Below is a small trained network, with its code and all its weights. Each question gives an input and a target symbol and asks what happens when units are switched off, that is, made to give their printed mean instead of their output.

import numpy as np


def w(rows, s, z=0):
    codes = np.array(rows[::2]) - 128.0
    scale = np.full(codes.shape[1], s)
    scale[-1] = z or s
    return codes * scale


def norm(h):
    return h / np.sqrt((h * h).mean(-1, keepdims=True) + 1e-5)


def f(y):
    return y / 2 * (1 + np.tanh(0.7978845608 * (y + 0.044715 * y**3)))


def softmax(a):
    e = np.exp(a - a.max(-1, keepdims=True))
    return e / e.sum(-1, keepdims=True)


def log_softmax(a):
    a = a - a.max(-1, keepdims=True)
    return a - np.log(np.exp(a).sum(-1, keepdims=True))


def net(x, mask):
    ids = ['αδθμπφψω'.index(c) for c in x.split()]
    T = len(ids)
    res = E[ids] + P[:T]
    r = norm(res)
    for j in range(3):
        rows = slice(3 * j, 3 * j + 3)
        q, k, v = (r @ M[0][rows].T for M in (Q, K, V))
        z = softmax(np.where(np.tri(T) > 0, q @ k.T / 3**0.5, -1e9)) @ v
        o = O[0][rows]
        res = res + np.where(mask[j], z, o[:, -1]) @ o[:, :-1]
    y = f(norm(res) @ A[0][:, :-1].T + A[0][:, -1])
    res = res + np.where(mask[3:11], y, B[0][:, -1]) @ B[0][:, :-1]
    return log_softmax(norm(res)[-1] @ U[:, :-1].T + U[:, -1])


Q, K, V, O, A, B = {}, {}, {}, {}, {}, {}
E = w([
[62,122,55,104,212],'α',
[219,167,95,62,188],'δ',
[34,158,91,162,233],'θ',
[157,146,29,205,74],'μ',
[30,44,188,165,201],'π',
[247,107,199,108,140],'φ',
[134,226,230,239,172],'ψ',
[185,187,84,138,228],'ω',
],0.012)
P = w([
[93,181,103,57,90],'0',
[116,176,98,83,120],'1',
[123,157,115,81,149],'2',
[141,143,105,93,158],'3',
[153,135,104,111,173],'4',
[170,118,97,127,179],'5',
[179,102,93,144,188],'6',
[188,91,95,160,197],'7',
[196,74,91,181,208],'8',
[208,58,95,195,218],'9',
[216,42,91,216,233],'10',
[223,30,96,225,226],'11',
[229,3,91,239,236],'12',
],0.006)
Q[0] = w([
[104,148,174,112,120],'H0',
[164,111,113,185,161],'H0',
[186,113,49,167,254],'H0',
[163,102,110,135,141],'H1',
[135,143,117,108,119],'H1',
[67,114,146,39,29],'H1',
[167,74,107,184,188],'H2',
[169,128,72,217,238],'H2',
[54,137,162,36,2],'H2',
],0.027)
K[0] = w([
[120,149,82,68,114],'H0',
[173,113,143,163,196],'H0',
[191,39,83,199,181],'H0',
[121,130,102,172,147],'H1',
[101,122,134,109,146],'H1',
[60,182,131,24,28],'H1',
[148,55,155,196,131],'H2',
[158,92,189,208,137],'H2',
[85,197,4,69,100],'H2',
],0.019)
V[0] = w([
[141,48,71,87,74],'H0',
[139,88,124,175,72],'H0',
[172,163,167,171,120],'H0',
[182,115,44,117,196],'H1',
[61,188,127,232,130],'H1',
[73,54,44,93,131],'H1',
[119,255,92,171,140],'H2',
[60,98,92,155,156],'H2',
[123,110,247,165,116],'H2',
],0.022)
O[0] = w([
[154,236,126,171,148,116],'H0',
[106,184,128,167,76,102],'H0',
[101,95,84,138,93,122],'H0',
[186,157,169,21,150,252],'H1',
[158,102,66,211,207,187],'H1',
[66,222,128,70,181,150],'H1',
[250,121,181,170,132,119],'H2',
[91,107,221,148,159,143],'H2',
[109,62,70,211,111,177],'H2',
],0.016,0.018)
A[0] = w([
[133,127,254,156,113,75],'N0',
[164,172,127,111,204,168],'N1',
[123,138,130,136,75,115],'N2',
[74,109,118,129,55,130],'N3',
[76,67,141,123,153,224],'N4',
[107,170,113,176,142,144],'N5',
[155,117,120,104,194,2],'N6',
[126,117,138,134,149,105],'N7',
],0.025,0.0067)
B[0] = w([
[54,117,4,127,143,155],'N0',
[141,141,131,198,76,253],'N1',
[96,114,65,148,182,129],'N2',
[87,151,8,120,141,161],'N3',
[127,112,171,117,71,223],'N4',
[91,122,168,109,89,155],'N5',
[64,96,71,130,213,176],'N6',
[127,137,96,131,137,140],'N7',
],0.029,0.014)
U = w([
[126,188,157,120,210,121],'α',
[162,142,154,112,113,122],'δ',
[76,90,78,196,245,2],'θ',
[141,210,138,213,50,174],'μ',
[49,87,178,157,89,206],'π',
[102,120,10,122,78,126],'φ',
[187,48,116,234,91,154],'ψ',
[186,55,145,77,123,140],'ω',
],0.011,0.0044)

Each question gives the input, a string of symbols that net reads in full, and the target symbol t.
The units are the heads (3 rows each of Q, K, V and O) and the neurons (one row each of A and B). Each row of codes is followed by its name. A weight is (code - 128) times the scale printed after its matrix; where a second scale follows, it is the last column's (O, A, B and U).
mask holds one flag per unit, heads first, then neurons. A switched-off unit (its flag False) gives its mean, the last column of its rows in O or B, instead of its output. The means were averaged over made-up inputs and are rounded, as every weight is.
A unit's drop is (log p(t) with every unit on - log p(t) with that unit switched off) / (log p(t) with every unit on - log p(t) with every unit switched off).
The circuit of an input: a set's keep is (log p(t) with only the set's units on - log p(t) with every unit switched off) / (log p(t) with every unit on - log p(t) with every unit switched off). Starting from all 11 units, units are removed one at a time, each time the one whose removal leaves the highest keep (on an exact tie, the one counted first), for as long as the keep stays at least 0.8.
circuit, biggest first: the units of the circuit, biggest drop first
unit that matters most: the unit with the biggest drop
top k neurons: the k neurons with the biggest drops, biggest first
which heads matter: for each layer, one digit per head in row order, 1 if its drop is at least 0.15 and else 0, layers parted by /
drop of u: that unit's drop, to one decimal
input α μ φ α μ φ φ φ θ ω δ, target ω: top 2 neurons -> (N3, N0)
input α φ α μ θ π φ ω α μ θ, target μ: which heads matter -> 110
input α α α φ α φ α θ α θ α μ δ, target μ: which heads matter -> 100
input α α π α μ α α α α θ π φ π, target φ: circuit, biggest first -> (N3, H1, H0)
input α ψ μ θ, target ψ: unit that matters most -> H1
input α α α α φ α ψ, target ψ: which heads matter -> 000
input α μ α α, target μ: which heads matter -> 100
input θ μ α α ω α α α μ, target μ: which heads matter -> 100
input θ α θ α μ π α, target π: circuit, biggest first -> (H2, N4)
input α φ π, target φ: circuit, biggest first -> (H1, N3)
input θ ω μ, target ω: which heads matter -> 110
input μ α α μ α φ μ π ψ μ α θ, target ψ: which heads matter -> 001
input π θ θ θ α θ α θ μ, target μ: which heads matter -> 110
input φ θ μ δ, target μ: which heads matter -> 100
input α α θ ω δ, target ω: unit that matters most -> H0
input θ α α α α α, target α: which heads matter -> 010
input π α α ψ μ μ θ θ, target μ: which heads matter -> 100
input θ μ α α α θ ψ μ, target ψ: which heads matter -> 010
input α δ ψ μ ψ α δ π, target π: top 2 neurons -> (N4, N1)
input θ ψ ψ ω δ π α δ, target π: unit that matters most -> H2
input δ φ δ θ α α θ θ δ φ θ, target φ: drop of H0 -> 0.0
input θ ω α α α ω μ φ α α μ π θ, target π: drop of H2 -> 0.7
input α μ α δ δ α α π α π μ, target π: drop of H2 -> 0.7
input ψ π α δ α θ θ θ μ, target π: drop of H2 -> 0.9
